Below are the code and all the weights of a small trained network. Each question names an input and a class and asks about switching units off, where a switched-off unit gives its printed mean instead of its output.

import numpy as np


def w(rows, s, z=0):
    codes = np.array(rows[::2]) - 128.0
    scale = np.full(codes.shape[1], s)
    scale[-1] = z or s
    return codes * scale


def norm(h):
    return h / np.sqrt((h * h).mean(-1, keepdims=True) + 1e-5)


def f(y):
    return np.maximum(y, 0)


def log_softmax(a):
    a = a - a.max(-1, keepdims=True)
    return a - np.log(np.exp(a).sum(-1, keepdims=True))


def net(x, mask):
    res = np.array(x, float).reshape(1, 3) / 4 @ E
    u = 0
    for l in range(4):
        y = f(norm(res) @ A[l][:, :-1].T + A[l][:, -1])
        res = res + np.where(mask[u : u + 4], y, B[l][:, -1]) @ B[l][:, :-1]
        u += 4
    return log_softmax(norm(res)[-1] @ U[:, :-1].T + U[:, -1])


A, B = {}, {}
E = w([
[216,152,155,66,182,198,95,130,161],'x0',
[99,157,33,89,63,206,156,124,102],'x1',
[77,254,177,155,128,200,131,171,240],'x2',
],0.0057)
A[0] = w([
[112,143,94,21,121,157,82,142,125,151],'0.n1',
[235,98,134,4,214,168,204,192,168,5],'0.n2',
[33,141,85,130,73,123,217,87,80,67],'0.n3',
[74,230,173,75,153,118,164,221,227,194],'0.n4',
],0.0037,0.0022)
B[0] = w([
[174,101,134,89,132,66,3,103,123,181],'0.n1',
[93,199,168,115,144,122,38,81,57,201],'0.n2',
[172,138,160,155,151,70,110,47,151,189],'0.n3',
[130,111,76,131,204,117,162,154,66,254],'0.n4',
],0.0068,0.0044)
A[1] = w([
[127,146,1,98,12,223,156,90,148,28],'1.n1',
[3,203,177,134,143,248,183,152,233,23],'1.n2',
[162,89,62,127,189,145,181,128,60,2],'1.n3',
[138,90,108,132,131,7,63,51,114,196],'1.n4',
],0.0053,0.0039)
B[1] = w([
[104,133,152,47,83,29,115,129,200,157],'1.n1',
[216,48,118,145,73,112,155,197,65,169],'1.n2',
[146,133,30,164,254,118,127,169,118,140],'1.n3',
[107,138,103,130,139,185,120,183,162,255],'1.n4',
],0.0082)
A[2] = w([
[142,82,209,168,170,85,130,106,186,75],'2.n1',
[164,182,159,131,107,156,197,178,122,75],'2.n2',
[2,109,154,211,66,105,168,86,106,30],'2.n3',
[188,150,167,67,171,151,148,57,174,2],'2.n4',
],0.0091,0.0041)
B[2] = w([
[92,167,41,26,1,103,150,114,151,253],'2.n1',
[116,36,131,190,108,32,140,114,95,217],'2.n2',
[221,222,245,119,115,242,22,50,82,245],'2.n3',
[162,123,217,131,8,152,59,76,32,199],'2.n4',
],0.0077,0.0032)
A[3] = w([
[134,66,91,100,194,114,94,91,84,68],'3.n1',
[1,164,164,137,234,120,115,118,124,79],'3.n2',
[10,114,220,64,144,85,223,2,182,1],'3.n3',
[79,150,143,27,92,93,96,141,156,114],'3.n4',
],0.0092,0.0087)
B[3] = w([
[144,153,198,192,94,83,196,182,129,198],'3.n1',
[121,198,71,104,189,115,131,187,209,144],'3.n2',
[153,168,138,38,19,9,58,209,212,130],'3.n3',
[52,113,83,140,155,121,177,82,175,255],'3.n4',
],0.011,0.0057)
U = w([
[226,34,146,221,62,22,196,241,41,106],'0',
[202,188,195,86,97,218,24,37,42,161],'1',
[34,114,26,49,56,32,182,63,221,127],'2',
[108,186,66,196,214,190,101,194,172,151],'3',
[168,13,184,140,192,186,231,45,159,11],'4',
[178,9,175,149,201,175,227,34,163,11],'5',
],0.013,0.011)

Each question gives the input, the list of numbers given to net, and the class t.
The units are the neurons (one row each of A and B). Each row of codes is followed by its name. A weight is (code - 128) times the scale printed after its matrix; where a second scale follows, it is the last column's (A, B and U).
mask holds one flag per neuron, layer by layer. A switched-off neuron (its flag False) gives its mean, the last column of its row in B, instead of its output. The means were averaged over made-up inputs and are rounded, as every weight is.
A unit's drop is (log p(t) with every unit on - log p(t) with that unit switched off) / (log p(t) with every unit on - log p(t) with every unit switched off).
The circuit of an input: a set's keep is (log p(t) with only the set's units on - log p(t) with every unit switched off) / (log p(t) with every unit on - log p(t) with every unit switched off). Starting from the 12 units with the biggest drops (on a tie, the unit counted first), units are removed one at a time, each time the one whose removal leaves the highest keep (on an exact tie, the one counted first), for as long as the keep stays at least 0.8.
circuit, biggest first: the units of the circuit, biggest drop first
most important unit: the unit with the biggest drop
top k neurons: the k neurons with the biggest drops, biggest first
k most important neurons of layer l: the k neurons of layer l with the biggest drops, biggest first
drop of u: that unit's drop, to one decimal
input [-2,-7,-6], class 2: top neuron -> (2.n1)
input [2,3,-4], class 0: top 3 neurons -> (2.n1, 3.n1, 2.n3)
input [7,-8,4], class 2: top 2 neurons -> (2.n1, 3.n4)
input [8,-4,7], class 1: top 2 neurons -> (0.n2, 2.n4)
input [-5,-3,5], class 0: top 4 neurons -> (1.n2, 0.n2, 0.n1, 2.n2)
input [6,0,5], class 1: top 4 neurons -> (0.n1, 0.n2, 2.n4, 1.n4)
input [-2,3,-2], class 3: top 2 neurons -> (1.n4, 0.n3)
input [-6,-7,-1], class 2: top 3 neurons -> (2.n1, 3.n4, 0.n2)
input [0,2,-3], class 3: top 4 neurons -> (1.n4, 2.n2, 1.n2, 0.n4)
input [-1,-1,2], class 3: top 2 neurons -> (0.n4, 3.n2)
input [6,-1,4], class 1: top 2 neurons -> (2.n4, 1.n4)
input [-4,0,3], class 1: 2 most important neurons of layer 1 -> (1.n4, 1.n3)
input [3,-5,5], class 0: top 2 neurons -> (0.n1, 1.n2)
input [2,-8,-7], class 2: top 4 neurons -> (2.n1, 0.n4, 1.n2, 3.n4)
input [8,-6,7], class 1: circuit, biggest first -> (2.n4)
input [3,-3,-3], class 3: 2 most important neurons of layer 0 -> (0.n2, 0.n3)
input [-3,-3,0], class 3: 3 most important neurons of layer 1 -> (1.n4, 1.n1, 1.n2)
input [2,2,-4], class 0: 2 most important neurons of layer 2 -> (2.n1, 2.n3)
input [-7,-7,-4], class 1: 2 most important neurons of layer 0 -> (0.n1, 0.n3)
input [-4,4,3], class 1: most important unit -> 0.n3
input [-4,-5,-2], class 2: drop of 0.n4 -> 0.6
input [0,-5,0], class 2: drop of 1.n4 -> 0.0
input [-3,2,7], class 0: drop of 1.n2 -> 0.8
input [-8,-6,8], class 0: 2 most important neurons of layer 2 -> (2.n2, 2.n4)
